Here is a tiny trained network, its code and every weight. The questions are about switching its units off for an input and a target symbol, where a switched-off unit gives its printed mean instead of its output.

import numpy as np


def w(rows, s, z=0):
    codes = np.array(rows[::2]) - 128.0
    scale = np.full(codes.shape[1], s)
    scale[-1] = z or s
    return codes * scale


def f(y):
    return y / 2 * (1 + np.tanh(0.7978845608 * (y + 0.044715 * y**3)))


def softmax(a):
    e = np.exp(a - a.max(-1, keepdims=True))
    return e / e.sum(-1, keepdims=True)


def log_softmax(a):
    a = a - a.max(-1, keepdims=True)
    return a - np.log(np.exp(a).sum(-1, keepdims=True))


def net(x, mask):
    ids = ['αβγηλμξπστψω'.index(c) for c in x.split()]
    T = len(ids)
    res = E[ids] + P[:T]
    q, k, v = (res @ M[0].T for M in (Q, K, V))
    z = softmax(np.where(np.tri(T) > 0, q @ k.T / 4**0.5, -1e9)) @ v
    res = res + np.where(mask[0], z, O[0][:, -1]) @ O[0][:, :-1]
    y = f(res @ A[0][:, :-1].T + A[0][:, -1])
    res = res + np.where(mask[1:9], y, B[0][:, -1]) @ B[0][:, :-1]
    return log_softmax(res[-1] @ U[:, :-1].T + U[:, -1])


Q, K, V, O, A, B = {}, {}, {}, {}, {}, {}
E = w([
[104,29,130,167,119,143],'α',
[141,87,115,148,98,86],'β',
[74,158,115,113,153,65],'γ',
[173,119,152,140,71,80],'η',
[32,69,164,140,168,191],'λ',
[144,170,173,121,119,99],'μ',
[111,105,173,140,108,145],'ξ',
[56,181,183,96,162,121],'π',
[85,203,157,104,150,64],'σ',
[91,104,133,137,126,118],'τ',
[154,153,131,125,86,42],'ψ',
[48,9,95,163,149,153],'ω',
],0.016)
P = w([
[128,104,119,87,75,100],'0',
[102,100,158,172,160,46],'1',
[95,124,133,107,48,131],'2',
[120,115,152,153,165,86],'3',
[182,107,89,77,164,144],'4',
[110,112,136,148,170,115],'5',
[114,147,50,129,47,132],'6',
[105,120,127,144,176,123],'7',
[149,77,127,30,156,79],'8',
[108,132,125,138,178,127],'9',
[72,89,117,52,4,90],'10',
[104,139,118,138,177,133],'11',
[169,63,207,61,120,104],'12',
],0.022)
Q[0] = w([
[209,124,130,138,205,145],'H0',
[137,122,135,56,172,143],'H0',
[164,152,70,133,172,148],'H0',
[138,79,116,7,131,105],'H0',
],0.017)
K[0] = w([
[75,167,174,225,55,128],'H0',
[91,179,115,138,107,173],'H0',
[156,176,85,246,150,153],'H0',
[117,142,55,95,79,144],'H0',
],0.013)
V[0] = w([
[232,177,185,95,80,184],'H0',
[61,156,177,151,196,191],'H0',
[168,8,147,189,131,145],'H0',
[160,204,150,121,159,60],'H0',
],0.014)
O[0] = w([
[151,48,199,69,91,132,1],'H0',
[65,205,180,108,118,99,61],'H0',
[89,50,75,94,232,115,77],'H0',
[247,169,186,144,166,141,122],'H0',
],0.016,0.0088)
A[0] = w([
[81,149,85,214,173,58,116],'N0',
[73,130,121,25,90,15,128],'N1',
[69,107,109,171,141,87,3],'N2',
[2,108,217,102,13,87,133],'N3',
[169,76,104,141,78,201,43],'N4',
[153,47,115,3,134,120,69],'N5',
[108,212,170,174,196,89,178],'N6',
[234,149,13,125,151,198,99],'N7',
],0.0069,0.012)
B[0] = w([
[217,54,199,106,111,209,242],'N0',
[111,94,232,216,47,194,164],'N1',
[138,231,143,96,214,203,156],'N2',
[79,180,138,29,163,16,176],'N3',
[57,194,138,2,167,133,159],'N4',
[129,89,193,109,215,70,166],'N5',
[111,90,100,157,145,104,249],'N6',
[6,187,124,141,176,223,177],'N7',
],0.0093,0.018)
U = w([
[147,61,167,213,169,101,196],'α',
[83,182,66,167,254,61,160],'β',
[87,201,7,143,104,156,75],'γ',
[152,127,148,62,206,86,2],'η',
[70,112,134,123,86,138,67],'λ',
[204,80,181,70,93,149,106],'μ',
[117,42,122,130,101,41,119],'ξ',
[133,171,46,59,104,73,244],'π',
[174,149,155,131,78,195,44],'σ',
[100,79,11,146,35,117,225],'τ',
[149,208,86,46,175,175,16],'ψ',
[131,105,106,130,81,194,65],'ω',
],0.008,0.0092)

Each question gives the input, a string of symbols that net reads in full, and the target symbol t.
The units are the heads (4 rows each of Q, K, V and O) and the neurons (one row each of A and B). Each row of codes is followed by its name. A weight is (code - 128) times the scale printed after its matrix; where a second scale follows, it is the last column's (O, A, B and U).
mask holds one flag per unit, heads first, then neurons. A switched-off unit (its flag False) gives its mean, the last column of its rows in O or B, instead of its output. The means were averaged over made-up inputs and are rounded, as every weight is.
A unit's drop is (log p(t) with every unit on - log p(t) with that unit switched off) / (log p(t) with every unit on - log p(t) with every unit switched off).
The circuit of an input: a set's keep is (log p(t) with only the set's units on - log p(t) with every unit switched off) / (log p(t) with every unit on - log p(t) with every unit switched off). Starting from all 9 units, units are removed one at a time, each time the one whose removal leaves the highest keep (on an exact tie, the one counted first), for as long as the keep stays at least 0.8.
circuit, biggest first: the units of the circuit, biggest drop first
unit that matters most: the unit with the biggest drop
top k neurons: the k neurons with the biggest drops, biggest first
input η π γ σ π ω π π λ π η, target λ: unit that matters most -> N1
input π σ λ π π η β ξ λ μ π λ ψ, target π: circuit, biggest first -> [H0 N0 N3]
input β γ ψ ω γ τ β λ ω π π ξ μ, target π: top 2 neurons -> [N0 N3]
input σ π λ σ γ, target λ: circuit, biggest first -> [N1 H0]
input λ ω β π γ σ σ β η λ μ, target η: circuit, biggest first -> [H0 N5 N4 N0]
input σ τ β λ α ξ ψ ω τ, target ψ: circuit, biggest first -> [H0 N7 N4]
input μ ξ λ μ γ ψ λ π β, target λ: circuit, biggest first -> [N1 H0]
input γ ψ ξ α η η ξ τ β, target ξ: circuit, biggest first -> [H0 N5]
input ψ λ μ β γ μ ψ, target γ: circuit, biggest first -> [H0 N0 N7]
input μ τ π λ π π π β ω ψ, target α: circuit, biggest first -> [N3 N4]
input α π β μ τ π ξ τ π σ, target α: top 3 neurons -> [N0 N3 N7]
input β β π, target β: top 2 neurons -> [N0 N5]
input π τ π π τ, target π: circuit, biggest first -> [H0 N3 N0]
input π ψ τ α α λ σ λ τ π ψ ψ μ, target ψ: top 2 neurons -> [N4 N7]
input β η ψ γ ω μ α η σ π, target α: circuit, biggest first -> [N3]
input π π ξ λ λ ω λ λ σ λ λ γ, target α: top 3 neurons -> [N0 N1 N6]
input λ π β ψ γ ψ π, target γ: circuit, biggest first -> [N0 H0 N7 N5]
input π β τ ω μ, target τ: circuit, biggest first -> [H0 N2]
input β γ γ π γ η γ σ, target α: circuit, biggest first -> [N3 N7]
input λ ξ μ, target λ: top 3 neurons -> [N1 N3 N0]
input σ σ π ω σ μ γ λ π ψ λ τ λ, target λ: top 2 neurons -> [N1 N0]
input γ ψ γ τ π ω ψ ω ψ η ω, target ψ: circuit, biggest first -> [H0 N4 N7]
input μ π π μ β α α π ψ, target α: unit that matters most -> N1
input λ π η γ η, target η: top 2 neurons -> [N5 N4]
input μ π ξ π μ π η λ β π ξ τ μ, target ξ: top 2 neurons -> [N5 N0]
input η λ π π η, target π: top 2 neurons -> [N0 N3]
input β σ β α τ, target β: top 3 neurons -> [N5 N0 N7]
